Below are the code and all the weights of a small trained network. Each question names an input and a class and asks about switching units off, where a switched-off unit gives its printed mean instead of its output.

import numpy as np


def w(rows, s, z=0):
    codes = np.array(rows[::2]) - 128.0
    scale = np.full(codes.shape[1], s)
    scale[-1] = z or s
    return codes * scale


def f(y):
    return y / 2 * (1 + np.tanh(0.7978845608 * (y + 0.044715 * y**3)))


def log_softmax(a):
    a = a - a.max(-1, keepdims=True)
    return a - np.log(np.exp(a).sum(-1, keepdims=True))


def net(x, mask):
    res = np.array(x, float).reshape(1, 7) / 4 @ E
    y = f(res @ A[0][:, :-1].T + A[0][:, -1])
    res = res + np.where(mask, y, B[0][:, -1]) @ B[0][:, :-1]
    return log_softmax(res[-1] @ U[:, :-1].T + U[:, -1])


A, B = {}, {}
E = w([
[128,128,128,128,128,128,129,128,130],'x0',
[127,129,128,127,127,127,127,129,127],'x1',
[115,145,221,142,75,2,110,127,188],'x2',
[127,127,130,129,129,128,129,128,132],'x3',
[99,37,58,37,116,70,179,119,144],'x4',
[166,212,50,198,78,101,233,79,187],'x5',
[129,128,129,129,128,127,129,128,129],'x6',
],0.0049)
A[0] = w([
[136,139,124,129,125,127,137,122,133,147],'N1',
[122,141,172,130,115,54,117,128,137,100],'N2',
[125,141,164,126,116,66,116,126,137,102],'N3',
[115,84,175,92,141,150,69,146,118,127],'N4',
[143,183,187,186,140,181,102,134,127,43],'N5',
[130,188,75,172,121,108,190,129,148,136],'N6',
[131,147,147,152,133,142,117,134,125,31],'N7',
[124,39,67,50,130,64,167,129,146,5],'N8',
[114,54,201,91,146,164,46,141,102,144],'N9',
[132,123,96,124,139,184,128,121,122,107],'N10',
[125,138,197,138,120,32,116,120,145,114],'N11',
[130,179,83,170,121,112,188,118,147,133],'N12',
[128,194,70,177,119,108,193,132,151,131],'N13',
[128,120,85,124,141,204,129,123,121,112],'N14',
[133,116,80,124,144,214,130,120,117,106],'N15',
[132,135,210,140,123,24,116,120,151,119],'N16',
[128,118,66,119,139,251,134,124,106,114],'N17',
[134,207,191,185,131,194,78,129,125,41],'N18',
[113,90,163,98,140,144,73,151,121,128],'N19',
],0.011,0.0013)
B[0] = w([
[128,131,135,126,129,131,129,125,126,133],'N1',
[126,150,100,129,135,139,122,160,121,177],'N2',
[125,146,105,127,130,136,124,152,122,164],'N3',
[144,159,161,130,123,127,129,87,134,205],'N4',
[110,50,117,124,129,117,148,121,139,200],'N5',
[142,151,171,124,129,131,118,89,129,209],'N6',
[124,110,126,126,132,124,133,127,132,133],'N7',
[107,2,123,140,135,125,150,122,137,217],'N8',
[153,173,176,130,123,129,128,68,131,255],'N9',
[123,147,113,132,126,122,122,152,127,159],'N10',
[121,164,90,128,131,137,121,176,119,209],'N11',
[142,148,169,121,129,129,118,93,125,202],'N12',
[145,153,173,124,126,131,119,84,125,218],'N13',
[121,155,107,129,127,122,119,163,126,179],'N14',
[121,159,102,128,126,124,119,171,124,191],'N15',
[119,170,83,129,129,138,118,180,117,223],'N16',
[118,175,86,131,124,128,116,190,125,229],'N17',
[109,11,111,117,130,114,153,121,134,223],'N18',
[144,155,154,133,122,127,132,93,133,192],'N19',
],0.025,0.0057)
U = w([
[180,168,196,124,121,134,114,64,130,244],'0',
[109,169,67,132,130,140,104,215,104,141],'1',
[93,9,117,126,139,109,166,123,150,3],'2',
],0.011,0.00051)

Each question gives the input, the list of numbers given to net, and the class t.
The units are the neurons (one row each of A and B). Each row of codes is followed by its name. A weight is (code - 128) times the scale printed after its matrix; where a second scale follows, it is the last column's (A, B and U).
mask holds one flag per neuron, in row order. A switched-off neuron (its flag False) gives its mean, the last column of its row in B, instead of its output. The means were averaged over made-up inputs and are rounded, as every weight is.
A unit's drop is (log p(t) with every unit on - log p(t) with that unit switched off) / (log p(t) with every unit on - log p(t) with every unit switched off).
The circuit of an input: a set's keep is (log p(t) with only the set's units on - log p(t) with every unit switched off) / (log p(t) with every unit on - log p(t) with every unit switched off). Starting from the 12 units with the biggest drops (on a tie, the unit counted first), units are removed one at a time, each time the one whose removal leaves the highest keep (on an exact tie, the one counted first), for as long as the keep stays at least 0.8.
circuit, biggest first: the units of the circuit, biggest drop first
k most important neurons: the k neurons with the biggest drops, biggest first
drop when u is switched off: that unit's drop, to one decimal
input [-5,-3,-2,2,7,8,8], class 0: 2 most important neurons	(N13 N6)
input [-8,-8,6,3,-8,-6,-5], class 2: circuit, biggest first	(N18)
input [-3,5,-3,-2,4,0,-1], class 2: 3 most important neurons	(N8 N16 N11)
input [-4,3,4,-8,1,-3,5], class 1: 3 most important neurons	(N13 N16 N6)
input [-5,-8,6,7,-7,1,-8], class 2: 2 most important neurons	(N18 N5)
input [1,1,-1,-6,5,-5,0], class 0: 3 most important neurons	(N9 N18 N5)
input [7,3,7,3,6,-4,-4], class 1: 2 most important neurons	(N16 N11)
input [2,-2,-3,7,5,3,5], class 2: 2 most important neurons	(N8 N9)
input [2,0,-6,-5,-8,3,2], class 2: 2 most important neurons	(N18 N5)
input [8,8,-6,2,2,7,-4], class 0: 2 most important neurons	(N13 N6)
input [2,8,2,-7,-6,-5,-3], class 2: 3 most important neurons	(N18 N5 N13)
input [7,5,5,6,-8,-1,5], class 2: drop when N18 is switched off	0.8
input [-2,7,8,8,6,-4,1], class 1: drop when N16 is switched off	0.1
input [-6,1,-5,6,3,-5,5], class 0: drop when N17 is switched off	-0.1
